Here is a tiny trained network, its code and every weight. The questions are about switching its units off for an input and a class, where a switched-off unit gives its printed mean instead of its output.

import numpy as np


def w(rows, s, z=0):
    codes = np.array(rows[::2]) - 128.0
    scale = np.full(codes.shape[1], s)
    scale[-1] = z or s
    return codes * scale


def f(y):
    return np.maximum(y, 0)


def log_softmax(a):
    a = a - a.max(-1, keepdims=True)
    return a - np.log(np.exp(a).sum(-1, keepdims=True))


def net(x, mask):
    res = np.array(x, float).reshape(1, 6) / 4 @ E
    y = f(res @ A[0][:, :-1].T + A[0][:, -1])
    res = res + np.where(mask, y, B[0][:, -1]) @ B[0][:, :-1]
    return log_softmax(res[-1] @ U[:, :-1].T + U[:, -1])


A, B = {}, {}
E = w([
[172,146,151,127,1],'x0',
[179,216,127,45,145],'x1',
[220,140,22,222,151],'x2',
[109,85,133,209,162],'x3',
[64,104,64,77,113],'x4',
[167,132,166,187,115],'x5',
],0.0071)
A[0] = w([
[183,168,123,190,163,175],'N1',
[60,65,93,89,250,197],'N2',
[197,175,61,95,100,191],'N3',
[116,134,171,112,33,253],'N4',
[60,65,115,92,126,131],'N5',
[135,156,184,105,182,187],'N6',
[174,5,135,173,160,171],'N7',
[250,62,75,182,81,194],'N8',
[193,195,104,92,215,179],'N9',
[126,86,70,189,38,184],'N10',
[102,168,209,36,116,242],'N11',
[136,83,52,125,205,235],'N12',
[130,84,182,255,77,237],'N13',
[193,155,162,110,149,115],'N14',
],0.0091,0.0043)
B[0] = w([
[141,107,104,107,195,216],'N1',
[178,85,116,254,50,245],'N2',
[126,229,109,65,145,233],'N3',
[32,106,167,25,97,230],'N4',
[162,130,200,143,92,184],'N5',
[157,35,72,98,131,185],'N6',
[90,108,137,192,213,210],'N7',
[69,209,154,124,180,254],'N8',
[208,146,53,113,113,227],'N9',
[76,164,195,128,156,215],'N10',
[156,45,102,87,73,254],'N11',
[173,164,126,182,143,235],'N12',
[66,105,136,110,189,249],'N13',
[112,121,124,80,124,173],'N14',
],0.0082,0.008)
U = w([
[93,193,189,75,125,2],'0',
[120,99,152,180,201,118],'1',
[223,101,141,230,65,37],'2',
[134,61,217,43,2,246],'3',
[233,134,14,64,120,237],'4',
],0.0083,0.00098)

Each question gives the input, the list of numbers given to net, and the class t.
The units are the neurons (one row each of A and B). Each row of codes is followed by its name. A weight is (code - 128) times the scale printed after its matrix; where a second scale follows, it is the last column's (A, B and U).
mask holds one flag per neuron, in row order. A switched-off neuron (its flag False) gives its mean, the last column of its row in B, instead of its output. The means were averaged over made-up inputs and are rounded, as every weight is.
A unit's drop is (log p(t) with every unit on - log p(t) with that unit switched off) / (log p(t) with every unit on - log p(t) with every unit switched off).
The circuit of an input: a set's keep is (log p(t) with only the set's units on - log p(t) with every unit switched off) / (log p(t) with every unit on - log p(t) with every unit switched off). Starting from the 12 units with the biggest drops (on a tie, the unit counted first), units are removed one at a time, each time the one whose removal leaves the highest keep (on an exact tie, the one counted first), for as long as the keep stays at least 0.8.
circuit, biggest first: the units of the circuit, biggest drop first
unit that matters most: the unit with the biggest drop
k most important neurons: the k neurons with the biggest drops, biggest first
drop of u: that unit's drop, to one decimal
input [8,2,2,-6,2,3], class 0: unit that matters most	N3
input [-6,7,-6,0,-6,-2], class 4: circuit, biggest first	N9, N6
input [8,-1,1,-1,-3,-5], class 0: circuit, biggest first	N2, N8, N10
input [-7,1,-1,5,-1,2], class 2: circuit, biggest first	N2, N8
input [-8,-4,-6,-5,5,-5], class 2: 2 most important neurons	N2, N4
input [0,6,-5,-3,-4,-4], class 3: 2 most important neurons	N11, N4
input [-8,6,-2,6,-4,1], class 2: 2 most important neurons	N2, N3
input [2,-2,7,-3,-5,-3], class 1: 2 most important neurons	N4, N1
input [-3,-5,-3,-2,-6,-7], class 2: 2 most important neurons	N2, N4
input [-5,5,6,7,6,-2], class 2: 2 most important neurons	N2, N12
input [7,-3,7,-7,5,7], class 0: drop of N11	0.0
input [-7,-6,-5,-2,-8,-4], class 2: drop of N4	0.1
input [1,2,7,5,-8,-3], class 1: drop of N8	0.2
input [-5,-7,5,4,8,-3], class 2: circuit, biggest first	N2
input [-4,6,-5,3,8,1], class 3: drop of N2	-0.2
